Here is a tiny trained network, its code and every weight. The questions are about switching its units off for an input and a target symbol, where a switched-off unit gives its printed mean instead of its output.

import numpy as np


def w(rows, s, z=0):
    codes = np.array(rows[::2]) - 128.0
    scale = np.full(codes.shape[1], s)
    scale[-1] = z or s
    return codes * scale


def norm(h):
    return h / np.sqrt((h * h).mean(-1, keepdims=True) + 1e-5)


def f(y):
    return y / 2 * (1 + np.tanh(0.7978845608 * (y + 0.044715 * y**3)))


def softmax(a):
    e = np.exp(a - a.max(-1, keepdims=True))
    return e / e.sum(-1, keepdims=True)


def log_softmax(a):
    a = a - a.max(-1, keepdims=True)
    return a - np.log(np.exp(a).sum(-1, keepdims=True))


def net(x, mask):
    ids = ['ΔΛΣβεμξφω'.index(c) for c in x.split()]
    T = len(ids)
    res = E[ids] + P[:T]
    r = norm(res)
    for j in range(3):
        rows = slice(3 * j, 3 * j + 3)
        q, k, v = (r @ M[0][rows].T for M in (Q, K, V))
        z = softmax(np.where(np.tri(T) > 0, q @ k.T / 3**0.5, -1e9)) @ v
        o = O[0][rows]
        res = res + np.where(mask[j], z, o[:, -1]) @ o[:, :-1]
    y = f(norm(res) @ A[0][:, :-1].T + A[0][:, -1])
    res = res + np.where(mask[3:27], y, B[0][:, -1]) @ B[0][:, :-1]
    return log_softmax(norm(res)[-1] @ U[:, :-1].T + U[:, -1])


Q, K, V, O, A, B = {}, {}, {}, {}, {}, {}
E = w([
[142,88,137],'Δ',
[149,122,146],'Λ',
[122,154,108],'Σ',
[148,52,140],'β',
[101,158,117],'ε',
[124,166,160],'μ',
[131,96,110],'ξ',
[120,6,128],'φ',
[109,142,153],'ω',
],0.024)
P = w([
[254,249,21],'0',
[119,141,212],'1',
[143,133,196],'2',
[155,124,190],'3',
[169,112,186],'4',
[177,101,183],'5',
[185,93,181],'6',
],0.005)
Q[0] = w([
[190,110,150],'H1',
[182,109,148],'H1',
[81,112,83],'H1',
[158,80,146],'H2',
[90,117,56],'H2',
[135,160,178],'H2',
[183,120,110],'H3',
[32,6,90],'H3',
[55,89,18],'H3',
],0.014)
K[0] = w([
[204,133,239],'H1',
[139,110,207],'H1',
[24,103,89],'H1',
[180,188,54],'H2',
[220,50,85],'H2',
[80,124,161],'H2',
[195,197,169],'H3',
[173,15,246],'H3',
[31,44,255],'H3',
],0.0097)
V[0] = w([
[169,122,150],'H1',
[191,119,153],'H1',
[205,113,39],'H1',
[147,162,76],'H2',
[97,108,130],'H2',
[118,154,165],'H2',
[14,140,86],'H3',
[46,98,170],'H3',
[254,116,164],'H3',
],0.0093)
O[0] = w([
[144,148,164,147],'H1',
[157,166,178,150],'H1',
[180,207,77,52],'H1',
[160,198,113,174],'H2',
[143,108,126,90],'H2',
[69,136,81,242],'H2',
[101,95,1,166],'H3',
[43,84,159,2],'H3',
[162,167,239,97],'H3',
],0.0077,0.0022)
A[0] = w([
[143,107,107,75],'N1',
[43,242,131,254],'N2',
[74,99,142,142],'N3',
[209,98,185,40],'N4',
[61,133,165,147],'N5',
[168,119,76,199],'N6',
[98,153,107,68],'N7',
[114,95,180,122],'N8',
[82,126,171,220],'N9',
[109,77,186,129],'N10',
[151,167,70,91],'N11',
[177,118,103,100],'N12',
[141,98,113,68],'N13',
[164,134,119,148],'N14',
[130,159,232,180],'N15',
[100,44,100,104],'N16',
[129,78,182,163],'N17',
[88,107,78,189],'N18',
[122,160,131,86],'N19',
[188,97,117,115],'N20',
[107,113,129,46],'N21',
[186,210,155,217],'N22',
[230,118,136,157],'N23',
[248,176,60,166],'N24',
],0.014,0.0023)
B[0] = w([
[123,132,105,123],'N1',
[230,97,193,238],'N2',
[167,161,138,171],'N3',
[12,78,183,222],'N4',
[142,144,148,165],'N5',
[111,123,76,160],'N6',
[99,114,149,149],'N7',
[84,191,105,166],'N8',
[123,156,172,173],'N9',
[65,216,86,178],'N10',
[74,142,77,166],'N11',
[118,94,93,129],'N12',
[119,150,93,122],'N13',
[127,108,116,138],'N14',
[108,252,180,253],'N15',
[211,135,127,195],'N16',
[32,166,103,183],'N17',
[63,158,155,225],'N18',
[149,126,143,128],'N19',
[107,82,95,139],'N20',
[130,139,145,125],'N21',
[202,19,113,232],'N22',
[81,42,45,202],'N23',
[78,154,224,203],'N24',
],0.015,0.0066)
U = w([
[182,142,247,163],'Δ',
[77,129,165,39],'Λ',
[132,156,65,255],'Σ',
[76,105,162,68],'β',
[36,167,130,49],'ε',
[101,140,144,12],'μ',
[90,53,116,169],'ξ',
[102,122,51,168],'φ',
[143,241,131,195],'ω',
],0.013,0.005)

Each question gives the input, a string of symbols that net reads in full, and the target symbol t.
The units are the heads (3 rows each of Q, K, V and O) and the neurons (one row each of A and B). Each row of codes is followed by its name. A weight is (code - 128) times the scale printed after its matrix; where a second scale follows, it is the last column's (O, A, B and U).
mask holds one flag per unit, heads first, then neurons. A switched-off unit (its flag False) gives its mean, the last column of its rows in O or B, instead of its output. The means were averaged over made-up inputs and are rounded, as every weight is.
A unit's drop is (log p(t) with every unit on - log p(t) with that unit switched off) / (log p(t) with every unit on - log p(t) with every unit switched off).
The circuit of an input: a set's keep is (log p(t) with only the set's units on - log p(t) with every unit switched off) / (log p(t) with every unit on - log p(t) with every unit switched off). Starting from the 12 units with the biggest drops (on a tie, the unit counted first), units are removed one at a time, each time the one whose removal leaves the highest keep (on an exact tie, the one counted first), for as long as the keep stays at least 0.8.
units of the circuit, in order: the units of the circuit, biggest drop first
k most important neurons: the k neurons with the biggest drops, biggest first
which heads matter: for each layer, one digit per head in row order, 1 if its drop is at least 0.15 and else 0, layers parted by /
drop of u: that unit's drop, to one decimal
input φ ω ε μ Λ ω, target ω: which heads matter -> 100
input ξ ξ ε, target Δ: units of the circuit, in order -> N2
input ε ω ω, target ω: units of the circuit, in order -> N4; N24
input ε ε Σ ω ε ε, target φ: which heads matter -> 101
input Λ ε ε ω ε, target Σ: units of the circuit, in order -> N24; N4; N15
input φ ξ ε ξ Λ, target φ: units of the circuit, in order -> H3; N4
input ξ Σ ξ ξ, target ξ: 2 most important neurons -> N23; N22
input β ε ε ε β ω Λ, target Σ: 2 most important neurons -> N4; N16
input Λ ε Σ Λ ω ε, target ω: 3 most important neurons -> N23; N4; N22
input ξ ε ω Λ ε, target ω: 4 most important neurons -> N23; N22; N4; N18
input ε φ ω, target Δ: 2 most important neurons -> N15; N2
input β Δ ω ε, target Δ: drop of N2 -> 0.1
input ω ω ε ω ξ, target ω: drop of H3 -> 0.3
input ξ ξ Σ, target ξ: drop of N15 -> 0.5
input ε ε Δ, target ε: most important neuron -> N15
input ω β ω ε Λ ε ε, target Σ: 4 most important neurons -> N24; N4; N15; N16
